Here is a tiny trained network, its code and every weight. The questions are about switching its units off for an input and a class, where a switched-off unit gives its printed mean instead of its output.

import numpy as np


def w(rows, s, z=0):
    codes = np.array(rows[::2]) - 128.0
    scale = np.full(codes.shape[1], s)
    scale[-1] = z or s
    return codes * scale


def norm(h):
    return h / np.sqrt((h * h).mean(-1, keepdims=True) + 1e-5)


def f(y):
    return y / 2 * (1 + np.tanh(0.7978845608 * (y + 0.044715 * y**3)))


def log_softmax(a):
    a = a - a.max(-1, keepdims=True)
    return a - np.log(np.exp(a).sum(-1, keepdims=True))


def net(x, mask):
    res = np.array(x, float).reshape(1, 6) / 4 @ E
    u = 0
    for l in range(2):
        y = f(norm(res) @ A[l][:, :-1].T + A[l][:, -1])
        res = res + np.where(mask[u : u + 7], y, B[l][:, -1]) @ B[l][:, :-1]
        u += 7
    return log_softmax(norm(res)[-1] @ U[:, :-1].T + U[:, -1])


A, B = {}, {}
E = w([
[182,201,94,189,56,23,161,206],'x0',
[99,1,250,170,106,122,154,155],'x1',
[176,127,78,111,103,117,150,165],'x2',
[31,113,73,52,124,195,135,73],'x3',
[167,97,178,246,152,180,204,117],'x4',
[194,71,102,166,218,52,173,61],'x5',
],0.0024)
A[0] = w([
[90,87,180,173,55,128,162,161,41],'L0N1',
[75,1,130,67,140,122,140,83,70],'L0N2',
[94,68,112,70,140,114,81,106,116],'L0N3',
[148,155,94,73,81,59,118,161,3],'L0N4',
[104,154,143,72,103,127,70,172,94],'L0N5',
[180,68,137,187,148,124,215,147,71],'L0N6',
[132,184,11,88,112,102,139,103,103],'L0N7',
],0.0064,0.0035)
B[0] = w([
[86,221,89,168,118,164,173,148,175],'L0N1',
[83,70,187,136,88,164,69,55,246],'L0N2',
[79,114,139,129,97,125,161,78,208],'L0N3',
[133,128,154,254,107,156,66,166,157],'L0N4',
[101,74,111,181,98,167,96,99,197],'L0N5',
[93,78,94,75,100,118,65,86,209],'L0N6',
[124,157,65,98,188,169,168,184,251],'L0N7',
],0.0061,0.0031)
A[1] = w([
[147,119,189,175,31,129,120,165,72],'L1N1',
[191,101,148,141,98,10,80,122,1],'L1N2',
[203,159,134,117,165,168,92,165,116],'L1N3',
[46,127,107,98,94,171,52,100,179],'L1N4',
[179,142,75,187,109,57,131,157,216],'L1N5',
[133,139,227,126,168,173,141,72,117],'L1N6',
[170,104,136,144,255,112,114,10,100],'L1N7',
],0.0059,0.0033)
B[1] = w([
[46,128,125,34,96,182,158,4,158],'L1N1',
[235,118,149,62,245,45,181,44,142],'L1N2',
[138,70,100,137,158,176,84,175,141],'L1N3',
[179,17,199,110,125,95,109,71,254],'L1N4',
[125,62,183,159,118,140,43,116,196],'L1N5',
[148,132,20,163,86,120,50,213,162],'L1N6',
[43,103,147,142,10,217,52,175,194],'L1N7',
],0.0045,0.0051)
U = w([
[128,179,148,132,144,82,197,133,1],'0',
[123,170,124,109,160,66,200,127,24],'1',
[74,246,189,170,62,141,237,137,100],'2',
[133,154,72,29,229,159,210,113,146],'3',
[84,45,190,129,60,153,63,60,188],'4',
[165,178,61,178,160,158,78,239,155],'5',
[232,104,180,138,194,4,138,84,131],'6',
],0.011,0.0061)

Each question gives the input, the list of numbers given to net, and the class t.
The units are the neurons (one row each of A and B). Each row of codes is followed by its name. A weight is (code - 128) times the scale printed after its matrix; where a second scale follows, it is the last column's (A, B and U).
mask holds one flag per neuron, layer by layer. A switched-off neuron (its flag False) gives its mean, the last column of its row in B, instead of its output. The means were averaged over made-up inputs and are rounded, as every weight is.
A unit's drop is (log p(t) with every unit on - log p(t) with that unit switched off) / (log p(t) with every unit on - log p(t) with every unit switched off).
The circuit of an input: a set's keep is (log p(t) with only the set's units on - log p(t) with every unit switched off) / (log p(t) with every unit on - log p(t) with every unit switched off). Starting from the 12 units with the biggest drops (on a tie, the unit counted first), units are removed one at a time, each time the one whose removal leaves the highest keep (on an exact tie, the one counted first), for as long as the keep stays at least 0.8.
units of the circuit, in order: the units of the circuit, biggest drop first
unit that matters most: the unit with the biggest drop
top k neurons: the k neurons with the biggest drops, biggest first
top k neurons in layer l: the k neurons of layer l with the biggest drops, biggest first
drop of u: that unit's drop, to one decimal
input [4,-7,5,5,0,-7], class 5: units of the circuit, in order	(L0N4 L0N7)
input [7,5,-4,-1,-1,-3], class 2: top 2 neurons in layer 0	(L0N1 L0N2)
input [-1,-3,5,-7,-1,0], class 5: unit that matters most	L1N4
input [-3,-6,-5,5,1,4], class 3: top 2 neurons	(L0N7 L1N5)
input [8,1,7,3,8,4], class 6: top 4 neurons	(L1N2 L1N7 L0N2 L0N5)
input [1,-2,8,-2,6,3], class 6: top 2 neurons in layer 1	(L1N2 L1N1)
input [-2,2,-4,1,4,-8], class 2: top 3 neurons in layer 1	(L1N5 L1N7 L1N3)
input [6,-7,-5,5,-6,-3], class 5: top 2 neurons	(L0N7 L0N4)
input [3,-3,0,-4,5,2], class 6: top 3 neurons	(L1N2 L0N7 L0N2)
input [7,7,-8,-2,-1,5], class 6: units of the circuit, in order	(L1N2 L0N2)
input [5,6,-6,-7,3,-5], class 2: top 3 neurons	(L0N1 L1N4 L0N2)
input [6,-1,-2,7,-4,-3], class 5: top 4 neurons in layer 0	(L0N7 L0N2 L0N4 L0N6)
input [-4,-3,2,-4,3,-1], class 5: units of the circuit, in order	(L0N2 L1N4)
input [-6,-5,8,-2,-2,3], class 3: top 2 neurons	(L0N7 L1N6)
input [-2,-5,1,8,-5,-2], class 3: top 3 neurons	(L0N7 L1N7 L1N5)
input [3,-2,-7,5,-2,-2], class 3: top 2 neurons	(L0N7 L0N2)
input [2,0,3,-1,-6,-1], class 5: unit that matters most	L0N7
input [3,7,-7,-8,1,-6], class 2: units of the circuit, in order	(L0N1 L0N2)
input [2,-8,-4,2,-3,4], class 3: top 3 neurons	(L0N7 L1N6 L1N7)
input [1,-7,-8,-1,0,3], class 3: units of the circuit, in order	(L0N7)
input [3,-7,-5,2,4,-8], class 5: top 2 neurons in layer 0	(L0N2 L0N3)
input [6,1,-3,0,-1,7], class 6: top 2 neurons	(L1N2 L0N2)
input [0,-6,0,-6,-8,-6], class 5: top 2 neurons in layer 0	(L0N7 L0N2)
input [0,-5,5,2,5,-3], class 3: top 2 neurons in layer 0	(L0N7 L0N4)
input [2,1,-2,-3,3,-6], class 2: drop of L0N1	0.3
input [-4,-5,6,-1,0,0], class 3: drop of L0N7	0.2
